Below is a small trained network, with its code and all its weights. Each question gives an input and a class and asks what happens when units are switched off, that is, made to give their printed mean instead of their output.

import numpy as np


def w(rows, s, z=0):
    codes = np.array(rows[::2]) - 128.0
    scale = np.full(codes.shape[1], s)
    scale[-1] = z or s
    return codes * scale


def f(y):
    return y / 2 * (1 + np.tanh(0.7978845608 * (y + 0.044715 * y**3)))


def log_softmax(a):
    a = a - a.max(-1, keepdims=True)
    return a - np.log(np.exp(a).sum(-1, keepdims=True))


def net(x, mask):
    res = np.array(x, float).reshape(1, 3) / 4 @ E
    y = f(res @ A[0][:, :-1].T + A[0][:, -1])
    res = res + np.where(mask, y, B[0][:, -1]) @ B[0][:, :-1]
    return log_softmax(res[-1] @ U[:, :-1].T + U[:, -1])


A, B = {}, {}
E = w([
[133,128,118,153,98,205,80,247,148,119,160],'x0',
[133,127,23,176,140,56,58,102,130,153,166],'x1',
[72,128,147,190,157,92,140,191,62,111,102],'x2',
],0.012)
A[0] = w([
[97,117,111,128,98,167,90,192,171,114,190,48],'neuron 1',
[195,97,120,65,96,162,107,45,189,137,151,36],'neuron 2',
[77,137,119,178,190,138,150,138,91,112,134,117],'neuron 3',
[110,128,176,105,126,154,185,152,106,107,93,59],'neuron 4',
[108,165,150,149,149,123,116,107,171,130,105,56],'neuron 5',
[106,118,161,63,135,193,214,146,149,109,92,35],'neuron 6',
[174,138,91,81,108,175,140,99,127,150,167,41],'neuron 7',
[138,110,127,70,197,63,198,66,93,138,83,52],'neuron 8',
[207,143,108,83,106,165,130,90,216,145,165,55],'neuron 9',
[105,122,69,166,116,88,71,101,121,148,159,26],'neuron 10',
[122,92,95,96,93,124,136,137,98,116,113,60],'neuron 11',
[100,123,149,82,172,72,175,35,94,167,121,117],'neuron 12',
[139,133,6,165,162,72,107,112,115,171,170,145],'neuron 13',
[159,143,114,138,134,187,59,192,107,140,148,79],'neuron 14',
[147,116,166,78,120,176,186,138,136,118,99,89],'neuron 15',
[115,130,234,91,117,174,197,123,120,93,43,153],'neuron 16',
[119,156,134,130,123,174,91,173,132,138,160,76],'neuron 17',
[198,145,108,50,124,131,113,120,198,164,151,133],'neuron 18',
[115,141,181,84,132,181,211,148,122,105,113,68],'neuron 19',
[84,113,158,164,148,90,108,161,80,153,75,118],'neuron 20',
[109,119,142,116,108,147,142,124,118,129,127,53],'neuron 21',
[135,131,129,150,133,141,131,149,143,161,130,58],'neuron 22',
[140,124,58,174,159,58,55,121,157,160,188,20],'neuron 23',
[85,128,123,162,177,82,119,170,25,112,80,53],'neuron 24',
[68,136,150,224,182,93,175,190,38,79,90,8],'neuron 25',
[111,144,137,99,142,55,154,48,126,128,45,18],'neuron 26',
[173,132,150,111,149,148,166,148,114,115,91,57],'neuron 27',
[125,89,124,132,111,155,91,189,150,137,125,216],'neuron 28',
[104,109,121,161,81,196,99,175,132,116,152,53],'neuron 29',
[151,143,124,137,104,187,101,197,159,103,146,58],'neuron 30',
],0.011)
B[0] = w([
[170,126,75,169,172,147,165,99,98,123,144,184],'neuron 1',
[93,93,105,131,81,170,146,125,161,147,77,193],'neuron 2',
[111,121,128,108,100,143,139,106,152,128,104,169],'neuron 3',
[130,124,111,124,136,155,89,130,102,162,119,167],'neuron 4',
[166,105,94,181,133,227,115,137,96,142,80,119],'neuron 5',
[137,120,102,118,138,147,79,121,91,151,112,187],'neuron 6',
[108,83,29,186,120,191,106,110,145,153,76,152],'neuron 7',
[166,127,108,176,150,134,169,119,107,116,166,205],'neuron 8',
[84,109,109,140,74,160,135,128,179,146,71,194],'neuron 9',
[153,120,132,121,150,176,77,144,107,176,108,170],'neuron 10',
[155,54,14,212,146,248,83,48,97,227,81,116],'neuron 11',
[162,152,144,164,161,116,176,136,122,107,161,227],'neuron 12',
[131,141,186,84,123,100,76,162,77,140,145,244],'neuron 13',
[165,110,132,163,153,119,156,103,120,129,151,192],'neuron 14',
[116,126,131,109,143,139,83,141,97,149,121,186],'neuron 15',
[137,143,153,100,115,82,79,152,103,140,149,255],'neuron 16',
[159,128,108,157,140,128,149,126,118,122,132,166],'neuron 17',
[94,112,133,116,117,126,149,134,167,131,91,205],'neuron 18',
[134,119,129,101,138,121,88,132,84,140,122,192],'neuron 19',
[99,123,130,122,91,140,139,127,158,142,108,181],'neuron 20',
[156,75,65,170,125,199,93,92,104,172,100,123],'neuron 21',
[165,97,78,157,129,184,119,110,106,153,107,122],'neuron 22',
[140,129,114,88,133,146,65,131,64,154,115,199],'neuron 23',
[92,96,112,125,98,168,138,113,167,146,87,187],'neuron 24',
[93,86,64,135,85,176,147,111,188,148,61,198],'neuron 25',
[181,123,74,189,168,156,164,100,106,130,151,188],'neuron 26',
[132,118,106,139,148,174,99,98,105,152,110,141],'neuron 27',
[138,155,174,138,136,94,165,128,126,123,147,230],'neuron 28',
[163,143,100,154,152,127,152,93,120,137,139,177],'neuron 29',
[146,130,107,169,155,122,158,99,98,126,150,187],'neuron 30',
],0.016,0.014)
U = w([
[138,112,141,97,139,141,15,137,63,153,137,111],'0',
[181,115,122,195,168,141,229,121,99,140,175,115],'1',
[62,93,112,135,86,168,157,127,191,152,67,121],'2',
[63,172,253,43,114,23,198,170,182,89,218,250],'3',
[100,162,129,125,180,156,112,145,159,91,140,96],'4',
[116,123,126,130,147,150,112,138,144,75,149,100],'5',
],0.013,0.014)

Each question gives the input, the list of numbers given to net, and the class t.
The units are the neurons (one row each of A and B). Each row of codes is followed by its name. A weight is (code - 128) times the scale printed after its matrix; where a second scale follows, it is the last column's (A, B and U).
mask holds one flag per neuron, in row order. A switched-off neuron (its flag False) gives its mean, the last column of its row in B, instead of its output. The means were averaged over made-up inputs and are rounded, as every weight is.
A unit's drop is (log p(t) with every unit on - log p(t) with that unit switched off) / (log p(t) with every unit on - log p(t) with every unit switched off).
most important unit: the unit with the biggest drop
k most important neurons: the k neurons with the biggest drops, biggest first
drop of u: that unit's drop, to one decimal
input [7,-7,8], class 2: 2 most important neurons : [neuron 25; neuron 13]
input [-8,-8,8], class 0: 2 most important neurons : [neuron 16; neuron 19]
input [1,-4,5], class 2: 2 most important neurons : [neuron 25; neuron 13]
input [7,2,7], class 1: 3 most important neurons : [neuron 14; neuron 1; neuron 29]
input [2,6,8], class 2: 2 most important neurons : [neuron 25; neuron 24]
input [3,-8,8], class 0: most important unit : neuron 16
input [7,-3,-7], class 1: 2 most important neurons : [neuron 30; neuron 1]
input [5,6,7], class 2: 4 most important neurons : [neuron 25; neuron 24; neuron 16; neuron 20]
input [5,0,-6], class 2: 3 most important neurons : [neuron 9; neuron 18; neuron 12]
input [6,5,1], class 1: 3 most important neurons : [neuron 1; neuron 14; neuron 16]
input [-2,7,8], class 2: 3 most important neurons : [neuron 25; neuron 24; neuron 20]
input [2,-7,-7], class 0: 3 most important neurons : [neuron 16; neuron 19; neuron 6]
input [0,-8,8], class 0: drop of neuron 2 : 0.4
input [0,-7,8], class 2: drop of neuron 24 : 0.8
input [3,0,2], class 3: drop of neuron 8 : 0.1
input [1,1,-3], class 3: most important unit : neuron 25
